Below is a small trained network, with its code and all its weights. Each question gives an input and a class and asks what happens when units are switched off, that is, made to give their printed mean instead of their output.

import numpy as np


def w(rows, s, z=0):
    codes = np.array(rows[::2]) - 128.0
    scale = np.full(codes.shape[1], s)
    scale[-1] = z or s
    return codes * scale


def f(y):
    return np.maximum(y, 0)


def log_softmax(a):
    a = a - a.max(-1, keepdims=True)
    return a - np.log(np.exp(a).sum(-1, keepdims=True))


def net(x, mask):
    res = np.array(x, float).reshape(1, 7) / 4 @ E
    y = f(res @ A[0][:, :-1].T + A[0][:, -1])
    res = res + np.where(mask, y, B[0][:, -1]) @ B[0][:, :-1]
    return log_softmax(res[-1] @ U[:, :-1].T + U[:, -1])


A, B = {}, {}
E = w([
[41,106,163,111,98,140,171,121],'x0',
[117,161,97,179,200,110,122,101],'x1',
[84,119,73,50,126,46,162,169],'x2',
[177,111,153,159,144,161,250,50],'x3',
[67,167,224,142,135,137,119,143],'x4',
[148,183,185,72,104,118,200,102],'x5',
[149,102,130,216,140,59,154,193],'x6',
],0.011)
A[0] = w([
[167,56,135,169,67,143,143,186,237],'n0',
[55,76,120,165,238,179,121,159,147],'n1',
[127,197,176,173,148,93,155,75,201],'n2',
[55,152,21,166,226,148,184,224,157],'n3',
[50,33,83,250,174,197,156,131,252],'n4',
[226,119,253,126,55,101,135,101,186],'n5',
[121,122,61,18,71,101,135,133,189],'n6',
[118,139,166,16,189,48,129,45,237],'n7',
[169,130,226,154,92,132,49,124,198],'n8',
[105,90,117,43,196,190,106,32,241],'n9',
[149,9,217,168,158,77,150,117,86],'n10',
],0.0077,0.0028)
B[0] = w([
[68,105,110,2,153,166,195,130,204],'n0',
[127,115,87,83,104,88,131,61,202],'n1',
[115,130,93,181,168,140,174,141,203],'n2',
[92,162,69,114,128,22,147,145,225],'n3',
[83,174,194,114,132,104,140,63,254],'n4',
[78,144,176,162,193,186,78,155,220],'n5',
[164,76,129,107,82,74,105,118,239],'n6',
[225,98,133,197,101,111,143,146,233],'n7',
[46,104,85,185,188,139,126,167,203],'n8',
[119,62,103,164,17,116,120,69,235],'n9',
[166,206,147,188,188,189,126,64,194],'n10',
],0.008,0.0095)
U = w([
[110,113,151,190,154,200,127,223,152],'0',
[168,159,134,207,128,99,219,112,135],'1',
[72,80,89,97,87,74,82,113,174],'2',
[222,107,141,127,1,192,76,69,4],'3',
[190,135,166,33,77,79,163,240,57],'4',
[53,74,221,76,58,253,102,104,214],'5',
],0.0071,0.0021)

Each question gives the input, the list of numbers given to net, and the class t.
The units are the neurons (one row each of A and B). Each row of codes is followed by its name. A weight is (code - 128) times the scale printed after its matrix; where a second scale follows, it is the last column's (A, B and U).
mask holds one flag per neuron, in row order. A switched-off neuron (its flag False) gives its mean, the last column of its row in B, instead of its output. The means were averaged over made-up inputs and are rounded, as every weight is.
A unit's drop is (log p(t) with every unit on - log p(t) with that unit switched off) / (log p(t) with every unit on - log p(t) with every unit switched off).
The circuit of an input: a set's keep is (log p(t) with only the set's units on - log p(t) with every unit switched off) / (log p(t) with every unit on - log p(t) with every unit switched off). Starting from all 11 units, units are removed one at a time, each time the one whose removal leaves the highest keep (on an exact tie, the one counted first), for as long as the keep stays at least 0.8.
circuit, biggest first: the units of the circuit, biggest drop first
most important unit: the unit with the biggest drop
top k neurons: the k neurons with the biggest drops, biggest first
drop of u: that unit's drop, to one decimal
input [8,-2,-5,4,0,1,5], class 5: most important unit	n0
input [-3,-6,-4,4,-7,-8,-1], class 5: circuit, biggest first	(n0; n7; n4)
input [-7,4,5,-4,2,6,-6], class 3: circuit, biggest first	(n7; n3; n9)
input [7,3,-2,-8,4,5,5], class 0: circuit, biggest first	(n9; n6)
input [4,-7,2,2,-8,-7,-6], class 3: circuit, biggest first	(n9; n3)
input [-8,5,-6,-2,0,-5,-1], class 2: circuit, biggest first	(n1; n7)
input [-3,-6,-5,-6,-1,6,-2], class 0: circuit, biggest first	(n8; n5)
input [-7,-6,-8,2,-3,-3,6], class 0: circuit, biggest first	(n8; n5)
input [5,-8,-6,8,-4,3,8], class 5: top 2 neurons	(n0; n5)
input [-4,-8,-3,-6,1,7,-4], class 0: top 3 neurons	(n8; n5; n4)
input [5,-5,-6,-1,-6,3,7], class 0: drop of n3	-0.3
input [-8,-4,-8,3,5,6,4], class 0: drop of n5	0.1
input [4,-2,2,-7,3,1,2], class 4: drop of n10	0.1
input [5,4,3,-4,6,8,-5], class 3: top neuron	(n7)
